Below is a small trained network, with its code and all its weights. Each question gives an input and a target symbol and asks what happens when units are switched off, that is, made to give their printed mean instead of their output.

import numpy as np


def w(rows, s, z=0):
    codes = np.array(rows[::2]) - 128.0
    scale = np.full(codes.shape[1], s)
    scale[-1] = z or s
    return codes * scale


def f(y):
    return y / 2 * (1 + np.tanh(0.7978845608 * (y + 0.044715 * y**3)))


def softmax(a):
    e = np.exp(a - a.max(-1, keepdims=True))
    return e / e.sum(-1, keepdims=True)


def log_softmax(a):
    a = a - a.max(-1, keepdims=True)
    return a - np.log(np.exp(a).sum(-1, keepdims=True))


def net(x, mask):
    ids = ['αθμφψω'.index(c) for c in x.split()]
    T = len(ids)
    res = E[ids] + P[:T]
    r = res
    for j in range(2):
        rows = slice(3 * j, 3 * j + 3)
        q, k, v = (r @ M[0][rows].T for M in (Q, K, V))
        z = softmax(np.where(np.tri(T) > 0, q @ k.T / 3**0.5, -1e9)) @ v
        o = O[0][rows]
        res = res + np.where(mask[j], z, o[:, -1]) @ o[:, :-1]
    y = f(res @ A[0][:, :-1].T + A[0][:, -1])
    res = res + np.where(mask[2:14], y, B[0][:, -1]) @ B[0][:, :-1]
    return log_softmax(res[-1] @ U[:, :-1].T + U[:, -1])


Q, K, V, O, A, B = {}, {}, {}, {}, {}, {}
E = w([
[135,163,83],'α',
[55,175,245],'θ',
[205,26,133],'μ',
[134,187,71],'φ',
[231,186,173],'ψ',
[158,250,86],'ω',
],0.015)
P = w([
[98,92,1],'0',
[188,139,162],'1',
[194,143,167],'2',
[194,139,160],'3',
[199,144,168],'4',
[204,140,162],'5',
[199,140,164],'6',
[208,142,155],'7',
[205,138,151],'8',
[212,144,166],'9',
],0.0085)
Q[0] = w([
[123,124,98],'head 1',
[39,27,86],'head 1',
[37,99,96],'head 1',
[103,249,180],'head 2',
[134,146,146],'head 2',
[184,130,82],'head 2',
],0.016)
K[0] = w([
[117,148,159],'head 1',
[242,144,185],'head 1',
[186,202,248],'head 1',
[157,180,210],'head 2',
[130,187,129],'head 2',
[46,146,97],'head 2',
],0.015)
V[0] = w([
[190,170,228],'head 1',
[5,28,146],'head 1',
[30,186,195],'head 1',
[191,251,143],'head 2',
[155,254,143],'head 2',
[249,47,107],'head 2',
],0.0086)
O[0] = w([
[32,159,254,66],'head 1',
[54,127,66,97],'head 1',
[107,41,108,2],'head 1',
[111,167,179,200],'head 2',
[127,178,51,182],'head 2',
[139,96,125,166],'head 2',
],0.01,0.0088)
A[0] = w([
[75,247,73,130],'neuron 1',
[126,236,77,73],'neuron 2',
[176,161,63,115],'neuron 3',
[128,114,229,190],'neuron 4',
[146,188,83,91],'neuron 5',
[146,7,124,50],'neuron 6',
[159,54,179,56],'neuron 7',
[213,148,163,60],'neuron 8',
[152,228,193,89],'neuron 9',
[5,254,88,153],'neuron 10',
[77,62,111,253],'neuron 11',
[137,102,83,96],'neuron 12',
],0.0083,0.0066)
B[0] = w([
[157,58,115,229],'neuron 1',
[52,55,137,226],'neuron 2',
[132,217,130,208],'neuron 3',
[214,101,85,175],'neuron 4',
[102,129,104,188],'neuron 5',
[61,73,98,160],'neuron 6',
[38,96,34,153],'neuron 7',
[2,140,179,213],'neuron 8',
[17,95,122,245],'neuron 9',
[173,83,158,211],'neuron 10',
[220,160,191,139],'neuron 11',
[59,200,97,134],'neuron 12',
],0.0079,0.013)
U = w([
[88,83,204,93],'α',
[123,206,41,142],'θ',
[221,77,99,253],'μ',
[1,45,7,6],'φ',
[96,169,18,103],'ψ',
[93,233,125,126],'ω',
],0.0067,0.0042)

Each question gives the input, a string of symbols that net reads in full, and the target symbol t.
The units are the heads (3 rows each of Q, K, V and O) and the neurons (one row each of A and B). Each row of codes is followed by its name. A weight is (code - 128) times the scale printed after its matrix; where a second scale follows, it is the last column's (O, A, B and U).
mask holds one flag per unit, heads first, then neurons. A switched-off unit (its flag False) gives its mean, the last column of its rows in O or B, instead of its output. The means were averaged over made-up inputs and are rounded, as every weight is.
A unit's drop is (log p(t) with every unit on - log p(t) with that unit switched off) / (log p(t) with every unit on - log p(t) with every unit switched off).
The circuit of an input: a set's keep is (log p(t) with only the set's units on - log p(t) with every unit switched off) / (log p(t) with every unit on - log p(t) with every unit switched off). Starting from the 12 units with the biggest drops (on a tie, the unit counted first), units are removed one at a time, each time the one whose removal leaves the highest keep (on an exact tie, the one counted first), for as long as the keep stays at least 0.8.
units of the circuit, in order: the units of the circuit, biggest drop first
top k neurons: the k neurons with the biggest drops, biggest first
which heads matter: for each layer, one digit per head in row order, 1 if its drop is at least 0.15 and else 0, layers parted by /
drop when u is switched off: that unit's drop, to one decimal
input ω ψ ω φ μ μ μ θ θ ψ, target ω: top 2 neurons	[neuron 8; neuron 1]
input ω μ φ μ φ φ ψ α, target ω: which heads matter	10
input θ μ φ, target μ: top 3 neurons	[neuron 9; neuron 8; neuron 11]
input θ ω α ψ θ ψ μ μ φ, target μ: top 4 neurons	[neuron 9; neuron 8; neuron 10; neuron 11]
input ψ ψ ω μ θ φ μ θ μ ω, target φ: top 2 neurons	[neuron 9; neuron 2]
input μ μ ω θ ω θ, target φ: units of the circuit, in order	[neuron 9; head 1; head 2; neuron 2]
input μ μ μ ω, target φ: top 3 neurons	[neuron 2; neuron 9; neuron 1]
input μ μ μ φ μ φ θ ω θ φ, target φ: units of the circuit, in order	[neuron 2; neuron 1; head 1]
input μ μ θ φ μ α ψ, target φ: units of the circuit, in order	[neuron 2; neuron 9; head 2; head 1]
input θ ψ μ ψ α ω, target μ: top 4 neurons	[neuron 9; neuron 8; neuron 10; neuron 1]
input ψ φ μ α ω, target α: top neuron	[neuron 10]
input μ μ ω μ α μ ψ, target φ: top 2 neurons	[neuron 2; neuron 9]
input θ ψ ω μ ω φ θ θ, target μ: top 4 neurons	[neuron 8; neuron 9; neuron 2; neuron 10]
input ω μ μ α, target ω: top neuron	[neuron 1]
input θ μ ω μ μ α, target μ: drop when head 1 is switched off	1.0
input ψ μ μ μ ψ θ μ α, target α: drop when head 1 is switched off	1.0
input μ μ μ θ μ θ, target φ: drop when head 1 is switched off	0.7
